Below are the code and all the weights of a small trained network. Each question names an input and a target symbol and asks about switching units off, where a switched-off unit gives its printed mean instead of its output.

import numpy as np


def w(rows, s, z=0):
    codes = np.array(rows[::2]) - 128.0
    scale = np.full(codes.shape[1], s)
    scale[-1] = z or s
    return codes * scale


def f(y):
    return y / 2 * (1 + np.tanh(0.7978845608 * (y + 0.044715 * y**3)))


def softmax(a):
    e = np.exp(a - a.max(-1, keepdims=True))
    return e / e.sum(-1, keepdims=True)


def log_softmax(a):
    a = a - a.max(-1, keepdims=True)
    return a - np.log(np.exp(a).sum(-1, keepdims=True))


def net(x, mask):
    ids = ['αγδεζηλμξπστφψω'.index(c) for c in x.split()]
    T = len(ids)
    res = E[ids] + P[:T]
    q, k, v = (res @ M[0].T for M in (Q, K, V))
    z = softmax(np.where(np.tri(T) > 0, q @ k.T / 2**0.5, -1e9)) @ v
    res = res + np.where(mask[0], z, O[0][:, -1]) @ O[0][:, :-1]
    y = f(res @ A[0][:, :-1].T + A[0][:, -1])
    res = res + np.where(mask[1:9], y, B[0][:, -1]) @ B[0][:, :-1]
    return log_softmax(res[-1] @ U[:, :-1].T + U[:, -1])


Q, K, V, O, A, B = {}, {}, {}, {}, {}, {}
E = w([
[99,136,139],'α',
[87,132,133],'γ',
[81,129,135],'δ',
[82,131,129],'ε',
[149,114,144],'ζ',
[1,128,141],'η',
[140,104,139],'λ',
[171,49,118],'μ',
[144,67,144],'ξ',
[82,137,129],'π',
[141,88,204],'σ',
[22,57,60],'τ',
[87,66,67],'φ',
[89,208,137],'ψ',
[117,153,70],'ω',
],0.024)
P = w([
[120,99,62],'0',
[140,124,40],'1',
[126,122,21],'2',
[140,110,17],'3',
[149,90,12],'4',
[152,92,9],'5',
[146,102,10],'6',
[153,92,9],'7',
[148,94,3],'8',
[149,94,3],'9',
[154,97,9],'10',
[141,98,18],'11',
[148,93,28],'12',
],0.0049)
Q[0] = w([
[172,76,126],'h1',
[123,177,247],'h1',
],0.015)
K[0] = w([
[173,131,135],'h1',
[115,145,252],'h1',
],0.013)
V[0] = w([
[120,31,254],'h1',
[228,46,146],'h1',
],0.0088)
O[0] = w([
[39,111,210,4],'h1',
[221,153,254,86],'h1',
],0.0071,0.0039)
A[0] = w([
[31,234,102,254],'n1',
[139,111,38,146],'n2',
[68,55,96,187],'n3',
[171,236,94,69],'n4',
[195,110,77,73],'n5',
[223,73,144,110],'n6',
[255,83,111,67],'n7',
[231,190,108,175],'n8',
],0.0081,0.0077)
B[0] = w([
[159,182,153,255],'n1',
[177,104,101,249],'n2',
[115,118,240,245],'n3',
[2,134,181,137],'n4',
[115,86,181,156],'n5',
[113,194,113,174],'n6',
[72,245,163,174],'n7',
[49,128,70,170],'n8',
],0.0078,0.0099)
U = w([
[98,149,148,7],'α',
[91,147,151,2],'γ',
[3,175,184,9],'δ',
[87,156,156,59],'ε',
[119,142,155,65],'ζ',
[98,148,147,29],'η',
[247,19,131,90],'λ',
[211,215,195,187],'μ',
[185,99,230,162],'ξ',
[132,170,162,149],'π',
[114,253,158,107],'σ',
[178,139,150,219],'τ',
[61,66,140,187],'φ',
[154,153,156,146],'ψ',
[223,169,54,209],'ω',
],0.011,0.0063)

Each question gives the input, a string of symbols that net reads in full, and the target symbol t.
The units are the heads (2 rows each of Q, K, V and O) and the neurons (one row each of A and B). Each row of codes is followed by its name. A weight is (code - 128) times the scale printed after its matrix; where a second scale follows, it is the last column's (O, A, B and U).
mask holds one flag per unit, heads first, then neurons. A switched-off unit (its flag False) gives its mean, the last column of its rows in O or B, instead of its output. The means were averaged over made-up inputs and are rounded, as every weight is.
A unit's drop is (log p(t) with every unit on - log p(t) with that unit switched off) / (log p(t) with every unit on - log p(t) with every unit switched off).
The circuit of an input: a set's keep is (log p(t) with only the set's units on - log p(t) with every unit switched off) / (log p(t) with every unit on - log p(t) with every unit switched off). Starting from all 9 units, units are removed one at a time, each time the one whose removal leaves the highest keep (on an exact tie, the one counted first), for as long as the keep stays at least 0.8.
circuit, biggest first: the units of the circuit, biggest drop first
most important unit: the unit with the biggest drop
top k neurons: the k neurons with the biggest drops, biggest first
drop when u is switched off: that unit's drop, to one decimal
input α ψ ω τ σ ζ τ ω ω γ, target ω: circuit, biggest first => h1, n7
input μ ω μ δ ω ω μ ω ε, target ω: circuit, biggest first => h1, n3
input ζ φ ζ ω ω α, target ω: circuit, biggest first => h1, n3
input ω γ ξ ω ω λ μ ξ τ ω ω ζ μ, target ω: top 2 neurons => n7, n2
input ψ γ μ σ ε ω ζ ω γ φ, target λ: most important unit => n2
input ω μ ω ζ λ ω δ, target ω: circuit, biggest first => h1, n7
input ε γ μ, target μ: circuit, biggest first => h1, n7
input φ δ τ μ τ ω ω γ λ, target ω: circuit, biggest first => h1, n3
input ω ε δ ε δ μ μ ω η ω ω ζ, target ω: top 2 neurons => n3, n4
input μ μ ε μ, target μ: drop when n1 is switched off => -0.1
input ω μ μ α ψ δ ω α, target ω: drop when n2 is switched off => -0.1
input ω α ω π, target ω: drop when n2 is switched off => 0.1
input ω τ ω ω γ μ φ φ ω δ ω ε, target ω: drop when n7 is switched off => 0.1
